Here is a tiny trained network, its code and every weight. The questions are about switching its units off for an input and a class, where a switched-off unit gives its printed mean instead of its output.

import numpy as np


def w(rows, s, z=0):
    codes = np.array(rows[::2]) - 128.0
    scale = np.full(codes.shape[1], s)
    scale[-1] = z or s
    return codes * scale


def norm(h):
    return h / np.sqrt((h * h).mean(-1, keepdims=True) + 1e-5)


def f(y):
    return np.maximum(y, 0)


def log_softmax(a):
    a = a - a.max(-1, keepdims=True)
    return a - np.log(np.exp(a).sum(-1, keepdims=True))


def net(x, mask):
    res = np.array(x, float).reshape(1, 5) / 4 @ E
    u = 0
    for l in range(3):
        y = f(norm(res) @ A[l][:, :-1].T + A[l][:, -1])
        res = res + np.where(mask[u : u + 6], y, B[l][:, -1]) @ B[l][:, :-1]
        u += 6
    return log_softmax(norm(res)[-1] @ U[:, :-1].T + U[:, -1])


A, B = {}, {}
E = w([
[122,174,82,103,202,56,49,74,187],'x0',
[89,195,162,137,52,139,197,97,99],'x1',
[130,99,115,53,243,155,194,77,117],'x2',
[60,137,171,132,124,62,166,140,117],'x3',
[132,111,134,204,134,126,94,147,254],'x4',
],0.0041)
A[0] = w([
[135,86,101,208,60,181,52,74,216,82],'L0N0',
[126,221,119,102,180,174,67,91,55,136],'L0N1',
[116,145,123,155,253,67,104,51,218,92],'L0N2',
[125,124,126,176,99,207,99,158,192,18],'L0N3',
[118,137,92,131,208,32,34,151,182,26],'L0N4',
[104,168,109,80,222,144,175,62,187,4],'L0N5',
],0.0033,0.0044)
B[0] = w([
[205,224,166,129,147,177,103,145,162,222],'L0N0',
[178,163,119,92,60,133,111,105,143,225],'L0N1',
[103,114,199,87,177,86,170,65,203,255],'L0N2',
[187,172,201,176,157,137,143,168,134,149],'L0N3',
[102,64,128,96,132,28,2,179,125,206],'L0N4',
[76,153,121,160,157,210,214,98,176,162],'L0N5',
],0.0046,0.0023)
A[1] = w([
[129,3,131,127,148,185,150,169,89,14],'L1N0',
[128,126,125,92,170,130,187,134,121,127],'L1N1',
[147,94,92,125,209,151,107,92,132,81],'L1N2',
[118,129,119,203,127,170,111,170,150,27],'L1N3',
[144,50,121,139,155,186,187,162,94,2],'L1N4',
[143,112,56,80,147,135,167,117,22,7],'L1N5',
],0.0058,0.0035)
B[1] = w([
[60,1,120,191,152,151,83,111,70,235],'L1N0',
[135,126,134,144,115,167,115,74,120,254],'L1N1',
[50,159,130,153,80,99,159,145,136,243],'L1N2',
[129,162,159,110,143,166,174,118,155,195],'L1N3',
[112,80,112,164,144,125,39,144,84,224],'L1N4',
[138,176,224,84,151,147,84,112,99,250],'L1N5',
],0.0076,0.002)
A[2] = w([
[131,96,116,111,167,2,24,131,200,1],'L2N0',
[50,172,122,193,6,57,201,139,86,19],'L2N1',
[194,113,53,127,60,129,67,187,137,134],'L2N2',
[141,72,155,191,142,183,139,187,84,93],'L2N3',
[175,104,113,196,98,156,160,212,219,31],'L2N4',
[90,124,86,121,187,78,102,58,208,97],'L2N5',
],0.0055,0.0039)
B[2] = w([
[143,196,110,96,159,62,37,255,22,249],'L2N0',
[113,50,134,88,60,75,209,229,131,225],'L2N1',
[146,96,81,153,119,140,183,47,164,199],'L2N2',
[97,99,139,157,145,110,78,139,150,223],'L2N3',
[172,217,200,132,189,148,140,148,142,200],'L2N4',
[121,89,37,144,158,110,145,162,148,252],'L2N5',
],0.0079,0.0036)
U = w([
[194,172,215,224,130,192,138,175,239,135],'0',
[119,197,211,31,110,170,143,42,42,132],'1',
[122,164,64,113,191,28,68,224,152,164],'2',
[59,116,72,96,199,125,242,47,221,124],'3',
[88,95,172,110,21,68,245,225,130,152],'4',
[122,125,136,143,112,118,141,104,146,2],'5',
[208,145,35,150,39,150,121,44,158,106],'6',
[69,10,175,190,148,181,72,116,79,158],'7',
],0.012,0.0068)

Each question gives the input, the list of numbers given to net, and the class t.
The units are the neurons (one row each of A and B). Each row of codes is followed by its name. A weight is (code - 128) times the scale printed after its matrix; where a second scale follows, it is the last column's (A, B and U).
mask holds one flag per neuron, layer by layer. A switched-off neuron (its flag False) gives its mean, the last column of its row in B, instead of its output. The means were averaged over made-up inputs and are rounded, as every weight is.
A unit's drop is (log p(t) with every unit on - log p(t) with that unit switched off) / (log p(t) with every unit on - log p(t) with every unit switched off).
The circuit of an input: a set's keep is (log p(t) with only the set's units on - log p(t) with every unit switched off) / (log p(t) with every unit on - log p(t) with every unit switched off). Starting from the 12 units with the biggest drops (on a tie, the unit counted first), units are removed one at a time, each time the one whose removal leaves the highest keep (on an exact tie, the one counted first), for as long as the keep stays at least 0.8.
units of the circuit, in order: the units of the circuit, biggest drop first
most important unit: the unit with the biggest drop
top k neurons: the k neurons with the biggest drops, biggest first
k most important neurons of layer l: the k neurons of layer l with the biggest drops, biggest first
drop of u: that unit's drop, to one decimal
input [3,3,-6,2,4], class 0: most important unit : L0N0
input [5,7,-2,-3,-4], class 4: units of the circuit, in order : L2N1; L1N5
input [-3,4,-2,0,4], class 0: top 4 neurons : L2N4; L1N2; L0N0; L1N3
input [6,3,5,5,3], class 3: top 4 neurons : L0N5; L0N2; L1N4; L1N1
input [-6,-7,-4,-1,3], class 0: top 2 neurons : L0N0; L2N4
input [5,-1,-8,-8,3], class 0: 3 most important neurons of layer 1 : L1N3; L1N4; L1N0
input [7,7,0,-6,-4], class 6: 2 most important neurons of layer 2 : L2N0; L2N4
input [-5,5,2,3,-5], class 1: units of the circuit, in order : L1N5; L2N5
input [0,-8,5,-8,-2], class 7: units of the circuit, in order : L1N0; L2N0
input [8,5,3,4,-6], class 3: top 4 neurons : L2N0; L2N5; L0N2; L0N5
input [5,4,-6,-2,-3], class 6: units of the circuit, in order : L2N0; L0N2
input [-3,-2,5,8,6], class 3: top 2 neurons : L0N2; L2N0
input [2,5,3,-4,0], class 3: top 3 neurons : L2N0; L0N5; L1N5
input [-2,-7,2,5,-8], class 1: top 4 neurons : L1N5; L2N5; L0N1; L2N1
input [6,-1,7,5,-7], class 3: top 4 neurons : L2N0; L0N2; L2N5; L0N5
input [-3,1,-8,-7,-5], class 6: units of the circuit, in order : L2N2
input [2,0,-8,-1,-2], class 6: top 3 neurons : L2N2; L1N2; L0N0
input [0,3,3,-1,6], class 3: top 2 neurons : L0N2; L2N0
input [-6,-4,0,5,6], class 0: top 3 neurons : L2N4; L1N3; L0N0
input [3,-1,-1,-5,-4], class 6: most important unit : L0N1
input [2,0,-5,-4,0], class 0: top 2 neurons : L0N0; L2N4
input [5,-7,7,-5,-7], class 3: 2 most important neurons of layer 0 : L0N5; L0N2
input [-3,-3,-4,-7,-4], class 6: 3 most important neurons of layer 2 : L2N2; L2N0; L2N1
input [-4,3,-4,-8,-3], class 6: drop of L2N2 : 0.4
